Below is a small trained network, with its code and all its weights. Each question gives an input and a class and asks what happens when units are switched off, that is, made to give their printed mean instead of their output.

import numpy as np


def w(rows, s, z=0):
    codes = np.array(rows[::2]) - 128.0
    scale = np.full(codes.shape[1], s)
    scale[-1] = z or s
    return codes * scale


def f(y):
    return np.maximum(y, 0)


def log_softmax(a):
    a = a - a.max(-1, keepdims=True)
    return a - np.log(np.exp(a).sum(-1, keepdims=True))


def net(x, mask):
    res = np.array(x, float).reshape(1, 3) / 4 @ E
    y = f(res @ A[0][:, :-1].T + A[0][:, -1])
    res = res + np.where(mask, y, B[0][:, -1]) @ B[0][:, :-1]
    return log_softmax(res[-1] @ U[:, :-1].T + U[:, -1])


A, B = {}, {}
E = w([
[201,71,2,66,48],'x0',
[139,34,73,207,223],'x1',
[243,74,227,22,212],'x2',
],0.0059)
A[0] = w([
[126,45,94,204,192,61],'n0',
[153,210,169,64,74,41],'n1',
[39,178,57,220,51,59],'n2',
[113,196,137,98,64,109],'n3',
[31,184,25,203,68,80],'n4',
[143,117,12,92,69,19],'n5',
[53,190,216,187,228,68],'n6',
[194,82,187,38,178,53],'n7',
[127,203,167,64,78,32],'n8',
[85,63,73,191,175,85],'n9',
[195,78,197,52,167,98],'n10',
[109,200,180,52,62,73],'n11',
[125,210,160,76,69,42],'n12',
[130,201,178,93,69,65],'n13',
[149,63,101,177,209,46],'n14',
[217,87,64,69,96,52],'n15',
[171,82,2,90,69,155],'n16',
[201,67,32,62,93,3],'n17',
[55,173,215,174,166,138],'n18',
[133,51,100,177,199,55],'n19',
[126,200,169,53,107,87],'n20',
[111,185,210,176,188,50],'n21',
[79,140,200,187,199,24],'n22',
[216,81,190,44,194,65],'n23',
[180,68,107,176,215,93],'n24',
[114,62,105,160,215,66],'n25',
[60,175,79,204,120,133],'n26',
[128,69,107,195,201,71],'n27',
[215,105,201,64,187,26],'n28',
[207,69,200,21,194,50],'n29',
],0.007,0.0039)
B[0] = w([
[188,67,34,51,28,197],'n0',
[162,26,20,41,46,184],'n1',
[157,110,242,236,26,238],'n2',
[176,41,29,97,64,185],'n3',
[189,105,219,232,27,250],'n4',
[243,242,218,47,191,190],'n5',
[252,239,160,32,173,234],'n6',
[137,154,216,233,64,212],'n7',
[168,20,25,33,32,176],'n8',
[170,55,43,84,24,198],'n9',
[164,92,145,224,52,223],'n10',
[174,41,20,59,76,201],'n11',
[182,23,26,43,35,178],'n12',
[187,55,24,68,52,182],'n13',
[157,48,31,48,26,182],'n14',
[244,230,186,53,215,196],'n15',
[250,236,215,77,241,253],'n16',
[237,239,202,11,211,197],'n17',
[236,226,107,39,163,229],'n18',
[180,58,35,42,26,185],'n19',
[158,65,32,71,72,189],'n20',
[242,225,190,29,192,194],'n21',
[241,227,170,27,158,188],'n22',
[157,115,167,243,26,228],'n23',
[177,64,31,81,40,198],'n24',
[175,77,34,47,30,182],'n25',
[179,159,207,229,94,221],'n26',
[185,94,57,26,42,188],'n27',
[156,149,227,246,51,207],'n28',
[153,132,219,254,55,235],'n29',
],0.0056)
U = w([
[139,120,225,245,34,96],'0',
[138,21,4,18,60,59],'1',
[193,253,194,21,217,53],'2',
[139,120,136,154,146,230],'3',
[21,45,62,104,231,3],'4',
[24,30,89,147,221,3],'5',
],0.0062,0.0052)

Each question gives the input, the list of numbers given to net, and the class t.
The units are the neurons (one row each of A and B). Each row of codes is followed by its name. A weight is (code - 128) times the scale printed after its matrix; where a second scale follows, it is the last column's (A, B and U).
mask holds one flag per neuron, in row order. A switched-off neuron (its flag False) gives its mean, the last column of its row in B, instead of its output. The means were averaged over made-up inputs and are rounded, as every weight is.
A unit's drop is (log p(t) with every unit on - log p(t) with that unit switched off) / (log p(t) with every unit on - log p(t) with every unit switched off).
The circuit of an input: a set's keep is (log p(t) with only the set's units on - log p(t) with every unit switched off) / (log p(t) with every unit on - log p(t) with every unit switched off). Starting from the 12 units with the biggest drops (on a tie, the unit counted first), units are removed one at a time, each time the one whose removal leaves the highest keep (on an exact tie, the one counted first), for as long as the keep stays at least 0.8.
circuit, biggest first: the units of the circuit, biggest drop first
k most important neurons: the k neurons with the biggest drops, biggest first
drop of u: that unit's drop, to one decimal
input [6,3,-8], class 0: circuit, biggest first -> [n4]
input [-8,-3,-6], class 2: 3 most important neurons -> [n6, n18, n21]
input [3,2,-4], class 0: circuit, biggest first -> [n4, n2]
input [8,0,-6], class 2: 2 most important neurons -> [n16, n5]
input [7,-1,5], class 2: 3 most important neurons -> [n17, n15, n16]
input [6,2,-8], class 0: 2 most important neurons -> [n4, n2]
input [4,-6,-7], class 0: 3 most important neurons -> [n2, n4, n26]
input [8,2,-6], class 2: 2 most important neurons -> [n16, n5]
input [-1,-8,6], class 1: drop of n5 -> 0.0
input [-8,8,-2], class 1: drop of n0 -> 0.2
input [-8,1,8], class 0: drop of n22 -> -0.1
